Below are the code and all the weights of a small trained network. Each question names an input and a target symbol and asks about switching units off, where a switched-off unit gives its printed mean instead of its output.

import numpy as np


def w(rows, s, z=0):
    codes = np.array(rows[::2]) - 128.0
    scale = np.full(codes.shape[1], s)
    scale[-1] = z or s
    return codes * scale


def f(y):
    return np.maximum(y, 0)


def softmax(a):
    e = np.exp(a - a.max(-1, keepdims=True))
    return e / e.sum(-1, keepdims=True)


def log_softmax(a):
    a = a - a.max(-1, keepdims=True)
    return a - np.log(np.exp(a).sum(-1, keepdims=True))


def net(x, mask):
    ids = ['ΓΞΠΣΩαβδεζηθλμτφ'.index(c) for c in x.split()]
    T = len(ids)
    res = E[ids] + P[:T]
    u = 0
    for l in range(2):
        r = res
        for j in range(2):
            rows = slice(2 * j, 2 * j + 2)
            q, k, v = (r @ M[l][rows].T for M in (Q, K, V))
            z = softmax(np.where(np.tri(T) > 0, q @ k.T / 2**0.5, -1e9)) @ v
            o = O[l][rows]
            res = res + np.where(mask[u + j], z, o[:, -1]) @ o[:, :-1]
        u += 2
        y = f(res @ A[l][:, :-1].T + A[l][:, -1])
        res = res + np.where(mask[u : u + 8], y, B[l][:, -1]) @ B[l][:, :-1]
        u += 8
    return log_softmax(res[-1] @ U[:, :-1].T + U[:, -1])


Q, K, V, O, A, B = {}, {}, {}, {}, {}, {}
E = w([
[64,14,91],'Γ',
[230,157,106],'Ξ',
[136,88,47],'Π',
[73,97,44],'Σ',
[171,167,50],'Ω',
[212,122,159],'α',
[140,102,152],'β',
[144,73,76],'δ',
[100,60,127],'ε',
[120,54,52],'ζ',
[132,207,63],'η',
[116,230,249],'θ',
[83,109,168],'λ',
[136,148,138],'μ',
[191,15,189],'τ',
[115,141,81],'φ',
],0.014)
P = w([
[61,93,57],'0',
[155,158,2],'1',
[150,127,85],'2',
[195,139,94],'3',
[69,106,173],'4',
[188,128,120],'5',
[183,107,107],'6',
[139,96,170],'7',
[82,88,213],'8',
[245,109,113],'9',
[144,85,147],'10',
],0.005)
Q[0] = w([
[89,87,90],'0.h0',
[105,177,111],'0.h0',
[148,84,88],'0.h1',
[9,157,174],'0.h1',
],0.013)
K[0] = w([
[86,131,108],'0.h0',
[139,3,107],'0.h0',
[95,118,157],'0.h1',
[77,62,102],'0.h1',
],0.015)
V[0] = w([
[127,254,136],'0.h0',
[134,90,237],'0.h0',
[108,71,33],'0.h1',
[178,139,107],'0.h1',
],0.0069)
O[0] = w([
[38,59,177,253],'0.h0',
[171,96,176,94],'0.h0',
[211,146,84,42],'0.h1',
[255,100,99,153],'0.h1',
],0.0064,0.0016)
A[0] = w([
[170,143,113,173],'0.n0',
[88,139,169,52],'0.n1',
[146,184,75,156],'0.n2',
[152,98,246,133],'0.n3',
[61,158,94,2],'0.n4',
[246,152,174,217],'0.n5',
[120,165,167,80],'0.n6',
[134,108,183,65],'0.n7',
],0.013,0.004)
B[0] = w([
[117,100,146,174],'0.n0',
[201,178,85,159],'0.n1',
[33,7,146,198],'0.n2',
[99,79,109,255],'0.n3',
[202,127,127,141],'0.n4',
[51,139,191,244],'0.n5',
[134,253,140,172],'0.n6',
[166,45,89,169],'0.n7',
],0.0049,0.0077)
Q[1] = w([
[216,94,113],'1.h0',
[77,31,185],'1.h0',
[59,62,19],'1.h1',
[254,144,181],'1.h1',
],0.0078)
K[1] = w([
[145,132,87],'1.h0',
[188,163,195],'1.h0',
[137,129,215],'1.h1',
[136,178,4],'1.h1',
],0.016)
V[1] = w([
[129,200,127],'1.h0',
[168,27,248],'1.h0',
[168,83,255],'1.h1',
[182,36,135],'1.h1',
],0.0074)
O[1] = w([
[107,199,78,229],'1.h0',
[57,92,148,251],'1.h0',
[86,99,166,243],'1.h1',
[251,156,191,74],'1.h1',
],0.012,0.0017)
A[1] = w([
[40,24,52,221],'1.n0',
[186,159,180,166],'1.n1',
[89,217,58,166],'1.n2',
[178,38,117,1],'1.n3',
[131,59,129,22],'1.n4',
[43,254,173,168],'1.n5',
[182,150,166,137],'1.n6',
[98,194,211,17],'1.n7',
],0.0088,0.0047)
B[1] = w([
[170,219,202,254],'1.n0',
[76,25,188,157],'1.n1',
[58,155,218,167],'1.n2',
[101,102,36,142],'1.n3',
[77,176,20,144],'1.n4',
[110,89,87,204],'1.n5',
[82,78,162,147],'1.n6',
[52,254,19,161],'1.n7',
],0.0059,0.015)
U = w([
[75,66,104,3],'Γ',
[158,91,181,30],'Ξ',
[80,187,217,160],'Π',
[156,144,145,27],'Σ',
[122,117,97,58],'Ω',
[166,95,232,127],'α',
[120,78,155,8],'β',
[168,65,98,110],'δ',
[79,72,60,21],'ε',
[142,140,101,56],'ζ',
[90,5,157,250],'η',
[162,243,117,109],'θ',
[81,11,99,2],'λ',
[130,121,143,202],'μ',
[149,110,169,214],'τ',
[149,119,139,32],'φ',
],0.011,0.0055)

Each question gives the input, a string of symbols that net reads in full, and the target symbol t.
The units are the heads (2 rows each of Q, K, V and O) and the neurons (one row each of A and B). Each row of codes is followed by its name. A weight is (code - 128) times the scale printed after its matrix; where a second scale follows, it is the last column's (O, A, B and U).
mask holds one flag per unit, layer by layer, with each layer's heads first. A switched-off unit (its flag False) gives its mean, the last column of its rows in O or B, instead of its output. The means were averaged over made-up inputs and are rounded, as every weight is.
A unit's drop is (log p(t) with every unit on - log p(t) with that unit switched off) / (log p(t) with every unit on - log p(t) with every unit switched off).
The circuit of an input: a set's keep is (log p(t) with only the set's units on - log p(t) with every unit switched off) / (log p(t) with every unit on - log p(t) with every unit switched off). Starting from the 12 units with the biggest drops (on a tie, the unit counted first), units are removed one at a time, each time the one whose removal leaves the highest keep (on an exact tie, the one counted first), for as long as the keep stays at least 0.8.
circuit, biggest first: the units of the circuit, biggest drop first
k most important neurons of layer l: the k neurons of layer l with the biggest drops, biggest first
which heads matter: for each layer, one digit per head in row order, 1 if its drop is at least 0.15 and else 0, layers parted by /
drop of u: that unit's drop, to one decimal
input Π η η η η, target θ: circuit, biggest first => [1.h0]
input Σ τ Γ τ Ω, target η: which heads matter => 00 / 11
input Ω η θ α Ω Σ θ θ Σ, target Π: which heads matter => 00 / 01
input Π μ Π η μ Σ θ θ θ η, target Π: 2 most important neurons of layer 0 => [0.n2 0.n6]
input θ ζ μ Ξ μ θ δ, target Π: which heads matter => 01 / 01
input θ φ η η τ β Ω, target η: circuit, biggest first => [1.h1 1.n0 0.n2 1.n7]
input Π α θ θ θ β Γ, target Π: which heads matter => 00 / 01
input Π Π Π, target δ: circuit, biggest first => [1.h1 1.h0 0.h1 1.n0]
input τ η Ω θ Σ ε, target Π: circuit, biggest first => [1.n0 0.h0 1.h1 0.n5]
input θ θ Π Γ τ Σ φ, target η: which heads matter => 10 / 11
input η θ τ Ω θ η θ θ ε, target Π: circuit, biggest first => [1.n0 1.h1]
input τ α θ Π, target Π: circuit, biggest first => [1.n0 1.h1 0.h1]
input θ Ω Π, target Π: circuit, biggest first => [1.n0 1.h1]
input Ξ θ ε Ω, target Π: circuit, biggest first => [1.h1 1.n0 0.n2 1.n5]
input η η θ Π θ Ω η η ζ, target Π: circuit, biggest first => [1.n0 1.h1]
input Π τ η φ, target η: 2 most important neurons of layer 0 => [0.n2 0.n6]
input φ η θ θ τ θ Σ, target Π: circuit, biggest first => [1.n0 1.h0]
input τ α η μ τ α, target η: 3 most important neurons of layer 1 => [1.n0 1.n7 1.n2]
input τ φ Π θ τ φ Ω Σ Π τ η, target η: circuit, biggest first => [1.n0 1.h1 1.h0]
input θ θ Π η φ θ Π Π θ θ φ, target Π: 2 most important neurons of layer 1 => [1.n0 1.n2]
input θ θ θ θ θ Σ φ θ η Ω, target Π: most important neuron of layer 0 => [0.n6]
input τ η θ Π η λ θ φ ζ, target Π: most important neuron of layer 0 => [0.n5]
input θ τ θ Γ η θ θ φ θ η, target Π: drop of 0.n5 => 0.5
input Π Π θ θ θ φ η δ, target Π: drop of 1.n0 => 1.1
